Below is a small trained network, with its code and all its weights. Each question gives an input and a target symbol and asks what happens when units are switched off, that is, made to give their printed mean instead of their output.

import numpy as np


def w(rows, s, z=0):
    codes = np.array(rows[::2]) - 128.0
    scale = np.full(codes.shape[1], s)
    scale[-1] = z or s
    return codes * scale


def norm(h):
    return h / np.sqrt((h * h).mean(-1, keepdims=True) + 1e-5)


def f(y):
    return np.maximum(y, 0)


def softmax(a):
    e = np.exp(a - a.max(-1, keepdims=True))
    return e / e.sum(-1, keepdims=True)


def log_softmax(a):
    a = a - a.max(-1, keepdims=True)
    return a - np.log(np.exp(a).sum(-1, keepdims=True))


def net(x, mask):
    ids = ['Σγδεζηθλξπτφω'.index(c) for c in x.split()]
    T = len(ids)
    res = E[ids] + P[:T]
    u = 0
    for l in range(2):
        q, k, v = (norm(res) @ M[l].T for M in (Q, K, V))
        z = softmax(np.where(np.tri(T) > 0, q @ k.T / 4**0.5, -1e9)) @ v
        res = res + np.where(mask[u], z, O[l][:, -1]) @ O[l][:, :-1]
        u += 1
        y = f(norm(res) @ A[l][:, :-1].T + A[l][:, -1])
        res = res + np.where(mask[u : u + 16], y, B[l][:, -1]) @ B[l][:, :-1]
        u += 16
    return log_softmax(norm(res)[-1] @ U[:, :-1].T + U[:, -1])


Q, K, V, O, A, B = {}, {}, {}, {}, {}, {}
E = w([
[145,127,154,67,130],'Σ',
[151,175,5,136,140],'γ',
[160,85,50,88,124],'δ',
[115,42,109,128,195],'ε',
[137,123,181,52,131],'ζ',
[114,122,4,159,182],'η',
[159,142,108,130,119],'θ',
[164,176,122,56,109],'λ',
[110,63,159,138,169],'ξ',
[70,183,158,153,120],'π',
[158,196,46,91,114],'τ',
[131,195,155,170,190],'φ',
[101,99,68,29,179],'ω',
],0.017)
P = w([
[153,74,110,170,2],'0',
[148,161,116,59,159],'1',
[138,152,114,67,157],'2',
[136,156,107,78,156],'3',
[124,145,103,86,155],'4',
[123,140,94,94,157],'5',
[115,149,97,102,159],'6',
[111,141,84,112,152],'7',
[109,129,83,119,146],'8',
[115,125,76,124,150],'9',
[105,126,77,131,145],'10',
[102,122,68,139,146],'11',
[97,123,67,124,145],'12',
],0.008)
Q[0] = w([
[78,103,99,117,85],'L0H1',
[109,99,105,130,119],'L0H1',
[149,117,203,185,4],'L0H1',
[97,127,115,107,121],'L0H1',
],0.034)
K[0] = w([
[128,123,127,161,108],'L0H1',
[123,97,112,156,131],'L0H1',
[188,53,132,3,81],'L0H1',
[117,144,147,160,121],'L0H1',
],0.029)
V[0] = w([
[193,155,158,221,187],'L0H1',
[255,83,96,159,205],'L0H1',
[95,184,169,142,136],'L0H1',
[117,87,103,47,82],'L0H1',
],0.0071)
O[0] = w([
[158,198,179,106,213,183],'L0H1',
[254,103,174,133,174,3],'L0H1',
[67,171,130,124,142,248],'L0H1',
[148,63,100,141,92,19],'L0H1',
],0.009,0.0053)
A[0] = w([
[155,203,103,146,148,142],'L0N1',
[162,114,71,118,123,123],'L0N2',
[139,129,154,92,97,40],'L0N3',
[56,180,131,85,123,129],'L0N4',
[159,76,155,77,113,115],'L0N5',
[144,97,176,109,143,71],'L0N6',
[169,135,98,2,77,79],'L0N7',
[132,183,106,125,97,143],'L0N8',
[52,117,116,134,125,99],'L0N9',
[200,164,161,110,98,112],'L0N10',
[113,87,129,119,129,31],'L0N11',
[89,130,153,162,211,107],'L0N12',
[185,197,119,111,41,255],'L0N13',
[84,69,243,86,103,106],'L0N14',
[91,167,211,200,99,63],'L0N15',
[138,100,68,65,168,84],'L0N16',
],0.02,0.0043)
B[0] = w([
[152,176,62,122,138,177],'L0N1',
[153,134,96,179,92,151],'L0N2',
[107,134,134,123,174,129],'L0N3',
[35,186,105,159,184,253],'L0N4',
[157,70,164,118,178,145],'L0N5',
[137,121,84,105,163,136],'L0N6',
[112,123,179,28,40,182],'L0N7',
[117,127,80,129,91,163],'L0N8',
[90,65,88,119,135,199],'L0N9',
[125,191,169,104,159,138],'L0N10',
[141,109,116,95,144,134],'L0N11',
[118,158,147,84,204,187],'L0N12',
[102,167,174,218,146,145],'L0N13',
[144,150,253,145,175,138],'L0N14',
[121,153,60,30,143,150],'L0N15',
[205,148,60,101,139,202],'L0N16',
],0.034,0.018)
Q[1] = w([
[122,80,118,51,75],'L1H1',
[125,1,161,202,72],'L1H1',
[156,122,87,195,103],'L1H1',
[190,184,130,133,190],'L1H1',
],0.017)
K[1] = w([
[105,171,144,158,172],'L1H1',
[146,249,91,13,192],'L1H1',
[127,150,154,74,148],'L1H1',
[38,91,104,103,106],'L1H1',
],0.02)
V[1] = w([
[197,108,207,52,138],'L1H1',
[254,155,60,166,100],'L1H1',
[171,146,202,236,186],'L1H1',
[125,27,95,153,242],'L1H1',
],0.017)
O[1] = w([
[177,72,243,74,77,150],'L1H1',
[237,83,74,141,100,199],'L1H1',
[157,114,201,248,149,2],'L1H1',
[119,70,131,95,249,136],'L1H1',
],0.017,0.0088)
A[1] = w([
[48,160,106,136,165,77],'L1N1',
[122,168,116,139,148,107],'L1N2',
[250,197,166,130,156,58],'L1N3',
[144,144,114,204,160,240],'L1N4',
[149,119,129,71,90,35],'L1N5',
[76,102,188,69,161,88],'L1N6',
[103,160,159,175,181,44],'L1N7',
[149,112,171,104,178,29],'L1N8',
[151,138,174,153,166,110],'L1N9',
[145,71,83,98,197,54],'L1N10',
[147,175,137,131,157,115],'L1N11',
[61,40,89,169,107,88],'L1N12',
[166,167,175,88,113,126],'L1N13',
[221,154,179,144,112,9],'L1N14',
[145,186,85,129,106,2],'L1N15',
[85,179,180,93,96,92],'L1N16',
],0.022,0.0036)
B[1] = w([
[164,55,165,163,71,253],'L1N1',
[162,131,117,107,117,177],'L1N2',
[254,137,221,150,114,174],'L1N3',
[87,135,131,132,188,152],'L1N4',
[80,120,142,185,119,157],'L1N5',
[71,120,136,55,151,172],'L1N6',
[86,143,115,175,154,157],'L1N7',
[103,125,92,110,95,143],'L1N8',
[150,155,90,138,158,136],'L1N9',
[84,115,66,88,190,193],'L1N10',
[126,144,165,127,120,159],'L1N11',
[112,38,142,158,83,162],'L1N12',
[192,144,167,102,131,158],'L1N13',
[37,58,114,187,117,145],'L1N14',
[107,141,48,110,132,172],'L1N15',
[76,176,119,117,130,163],'L1N16',
],0.043,0.018)
U = w([
[111,135,202,145,108,104],'Σ',
[202,126,48,224,117,61],'γ',
[203,37,129,93,44,51],'δ',
[175,14,142,110,246,48],'ε',
[89,141,228,112,105,95],'ζ',
[208,63,48,184,190,152],'η',
[140,127,158,225,122,143],'θ',
[107,197,156,155,30,69],'λ',
[124,59,216,121,227,124],'ξ',
[33,110,77,137,147,178],'π',
[141,190,92,192,42,90],'τ',
[140,253,117,93,222,78],'φ',
[154,93,107,28,80,254],'ω',
],0.011,0.0062)

Each question gives the input, a string of symbols that net reads in full, and the target symbol t.
The units are the heads (4 rows each of Q, K, V and O) and the neurons (one row each of A and B). Each row of codes is followed by its name. A weight is (code - 128) times the scale printed after its matrix; where a second scale follows, it is the last column's (O, A, B and U).
mask holds one flag per unit, layer by layer, with each layer's heads first. A switched-off unit (its flag False) gives its mean, the last column of its rows in O or B, instead of its output. The means were averaged over made-up inputs and are rounded, as every weight is.
A unit's drop is (log p(t) with every unit on - log p(t) with that unit switched off) / (log p(t) with every unit on - log p(t) with every unit switched off).
The circuit of an input: a set's keep is (log p(t) with only the set's units on - log p(t) with every unit switched off) / (log p(t) with every unit on - log p(t) with every unit switched off). Starting from the 12 units with the biggest drops (on a tie, the unit counted first), units are removed one at a time, each time the one whose removal leaves the highest keep (on an exact tie, the one counted first), for as long as the keep stays at least 0.8.
units of the circuit, in order: the units of the circuit, biggest drop first
top k neurons: the k neurons with the biggest drops, biggest first
top k neurons in layer l: the k neurons of layer l with the biggest drops, biggest first
drop when u is switched off: that unit's drop, to one decimal
input ω φ η, target φ: units of the circuit, in order => (L0H1 L0N9)
input φ ω λ ω ξ γ η ω π ξ, target φ: units of the circuit, in order => (L0H1 L0N9)
input ε φ Σ, target φ: top neuron => (L1N1)
input ω π γ ω φ ω η ε, target φ: top 3 neurons in layer 0 => (L0N9 L0N12 L0N7)
input ζ ω ω ε, target ε: top 2 neurons => (L0N5 L0N4)
input ε ω ε, target η: units of the circuit, in order => (L0N7 L1N6)
input φ ω γ ω δ γ ω ω ε, target φ: units of the circuit, in order => (L0H1 L0N9 L1N12)
input Σ ε ζ τ, target λ: top 2 neurons => (L0N7 L0N13)
input ω ε ξ φ θ τ, target φ: top 2 neurons => (L1N1 L0N9)
input η φ ω θ ξ ξ η ω ω ω ω ω, target φ: top 3 neurons => (L1N1 L0N9 L1N12)
input η ω ω ε η ω ε ξ, target η: units of the circuit, in order => (L0H1 L0N7)
input ω φ θ η ω γ, target φ: top 3 neurons => (L1N1 L0N9 L1N12)
input φ ζ ζ ω ω η ε ω Σ ε γ η, target φ: top 2 neurons => (L0N9 L0N12)
input ε ω ζ, target ξ: top neuron => (L0N5)
input τ η η θ ω ω λ λ, target λ: top 2 neurons in layer 0 => (L0N7 L0N13)
input ξ ω φ ω π τ ξ ω ξ, target ξ: top 3 neurons in layer 0 => (L0N16 L0N14 L0N7)
input η ξ ω ξ, target η: top 2 neurons in layer 0 => (L0N2 L0N16)
input η φ η φ ω φ φ η π π π π η, target η: top 2 neurons in layer 0 => (L0N7 L0N4)
input ω ω φ, target φ: top 2 neurons in layer 1 => (L1N1 L1N12)
input τ ζ ω η ζ ω φ ω θ η ξ ω, target φ: drop when L1N1 is switched off => 0.2
input π ω φ η ω γ λ ω θ, target φ: drop when L0N2 is switched off => 0.0
input ε λ ζ, target ξ: drop when L0N14 is switched off => 0.2
input ξ ζ ξ, target ε: top neuron in layer 0 => (L0N4)
